Below are the code and all the weights of a small trained network. Each question names an input and a class and asks about switching units off, where a switched-off unit gives its printed mean instead of its output.

import numpy as np


def w(rows, s, z=0):
    codes = np.array(rows[::2]) - 128.0
    scale = np.full(codes.shape[1], s)
    scale[-1] = z or s
    return codes * scale


def norm(h):
    return h / np.sqrt((h * h).mean(-1, keepdims=True) + 1e-5)


def f(y):
    return y / 2 * (1 + np.tanh(0.7978845608 * (y + 0.044715 * y**3)))


def log_softmax(a):
    a = a - a.max(-1, keepdims=True)
    return a - np.log(np.exp(a).sum(-1, keepdims=True))


def net(x, mask):
    res = np.array(x, float).reshape(1, 5) / 4 @ E
    u = 0
    for l in range(2):
        y = f(norm(res) @ A[l][:, :-1].T + A[l][:, -1])
        res = res + np.where(mask[u : u + 12], y, B[l][:, -1]) @ B[l][:, :-1]
        u += 12
    return log_softmax(norm(res)[-1] @ U[:, :-1].T + U[:, -1])


A, B = {}, {}
E = w([
[76,97,85,106,124],'x0',
[123,120,123,141,10],'x1',
[104,148,4,166,116],'x2',
[27,192,124,121,104],'x3',
[102,202,63,71,112],'x4',
],0.0026)
A[0] = w([
[125,86,122,152,110,109],'L0N1',
[122,190,161,40,113,107],'L0N2',
[126,110,45,98,116,110],'L0N3',
[86,127,181,219,107,80],'L0N4',
[116,86,92,2,134,100],'L0N5',
[98,48,167,163,110,139],'L0N6',
[127,74,193,90,62,4],'L0N7',
[153,107,104,118,35,62],'L0N8',
[103,86,190,119,132,59],'L0N9',
[150,76,87,172,88,65],'L0N10',
[153,68,119,172,118,82],'L0N11',
[107,65,46,144,174,41],'L0N12',
],0.0059,0.003)
B[0] = w([
[93,159,177,146,117,129],'L0N1',
[104,97,126,122,1,218],'L0N2',
[180,93,115,130,196,180],'L0N3',
[83,161,79,124,172,167],'L0N4',
[71,153,52,127,154,171],'L0N5',
[91,192,164,75,113,247],'L0N6',
[105,172,75,112,172,159],'L0N7',
[98,126,135,230,111,158],'L0N8',
[131,133,157,93,173,149],'L0N9',
[82,136,191,215,104,131],'L0N10',
[107,128,186,137,84,138],'L0N11',
[101,150,117,219,121,152],'L0N12',
],0.004,0.0013)
A[1] = w([
[225,96,249,90,111,30],'L1N1',
[159,190,81,53,89,103],'L1N2',
[61,73,142,103,135,254],'L1N3',
[108,131,145,108,137,73],'L1N4',
[173,184,167,192,36,215],'L1N5',
[158,109,85,138,220,151],'L1N6',
[136,136,77,1,96,140],'L1N7',
[147,178,11,203,197,139],'L1N8',
[52,178,187,135,169,158],'L1N9',
[98,147,124,144,144,44],'L1N10',
[47,170,25,161,46,102],'L1N11',
[161,84,158,112,229,17],'L1N12',
],0.0049,0.00091)
B[1] = w([
[179,80,60,53,255,215],'L1N1',
[76,158,206,114,120,161],'L1N2',
[156,229,67,122,84,178],'L1N3',
[137,137,110,123,132,131],'L1N4',
[19,98,145,151,120,187],'L1N5',
[42,134,135,106,28,166],'L1N6',
[51,204,169,87,127,188],'L1N7',
[23,41,3,66,198,217],'L1N8',
[113,109,53,43,117,187],'L1N9',
[173,116,94,115,73,125],'L1N10',
[226,111,228,125,152,253],'L1N11',
[171,159,191,114,11,162],'L1N12',
],0.0035,0.0028)
U = w([
[223,85,149,89,194,173],'0',
[74,191,121,32,140,183],'1',
[126,168,133,127,75,42],'2',
[93,72,8,154,171,189],'3',
[109,117,154,218,80,191],'4',
[174,163,98,150,129,1],'5',
],0.012,0.005)

Each question gives the input, the list of numbers given to net, and the class t.
The units are the neurons (one row each of A and B). Each row of codes is followed by its name. A weight is (code - 128) times the scale printed after its matrix; where a second scale follows, it is the last column's (A, B and U).
mask holds one flag per neuron, layer by layer. A switched-off neuron (its flag False) gives its mean, the last column of its row in B, instead of its output. The means were averaged over made-up inputs and are rounded, as every weight is.
A unit's drop is (log p(t) with every unit on - log p(t) with that unit switched off) / (log p(t) with every unit on - log p(t) with every unit switched off).
The circuit of an input: a set's keep is (log p(t) with only the set's units on - log p(t) with every unit switched off) / (log p(t) with every unit on - log p(t) with every unit switched off). Starting from the 12 units with the biggest drops (on a tie, the unit counted first), units are removed one at a time, each time the one whose removal leaves the highest keep (on an exact tie, the one counted first), for as long as the keep stays at least 0.8.
circuit, biggest first: the units of the circuit, biggest drop first
k most important neurons: the k neurons with the biggest drops, biggest first
k most important neurons of layer l: the k neurons of layer l with the biggest drops, biggest first
drop of u: that unit's drop, to one decimal
input [-4,-6,3,1,-4], class 3: 4 most important neurons of layer 1 -> (L1N8; L1N11; L1N7; L1N6)
input [-8,-4,5,7,-3], class 3: circuit, biggest first -> (L1N8; L0N6)
input [1,6,8,4,-4], class 4: 3 most important neurons of layer 1 -> (L1N11; L1N1; L1N9)
input [-5,2,0,8,-8], class 1: most important neuron -> (L1N9)
input [6,6,-7,-5,-2], class 1: circuit, biggest first -> (L0N6; L0N7)
input [-7,1,4,-7,7], class 3: 2 most important neurons of layer 1 -> (L1N8; L1N11)
input [6,7,-5,2,5], class 4: 2 most important neurons of layer 1 -> (L1N1; L1N8)
input [7,6,0,-1,4], class 4: 3 most important neurons of layer 1 -> (L1N1; L1N11; L1N9)
input [5,8,-2,3,-1], class 4: 2 most important neurons of layer 0 -> (L0N8; L0N10)
input [-1,2,3,-5,-1], class 4: drop of L1N8 -> 0.1
input [3,4,-1,-5,6], class 3: drop of L0N3 -> 1.5
input [0,4,-2,-3,4], class 4: drop of L0N8 -> 0.4
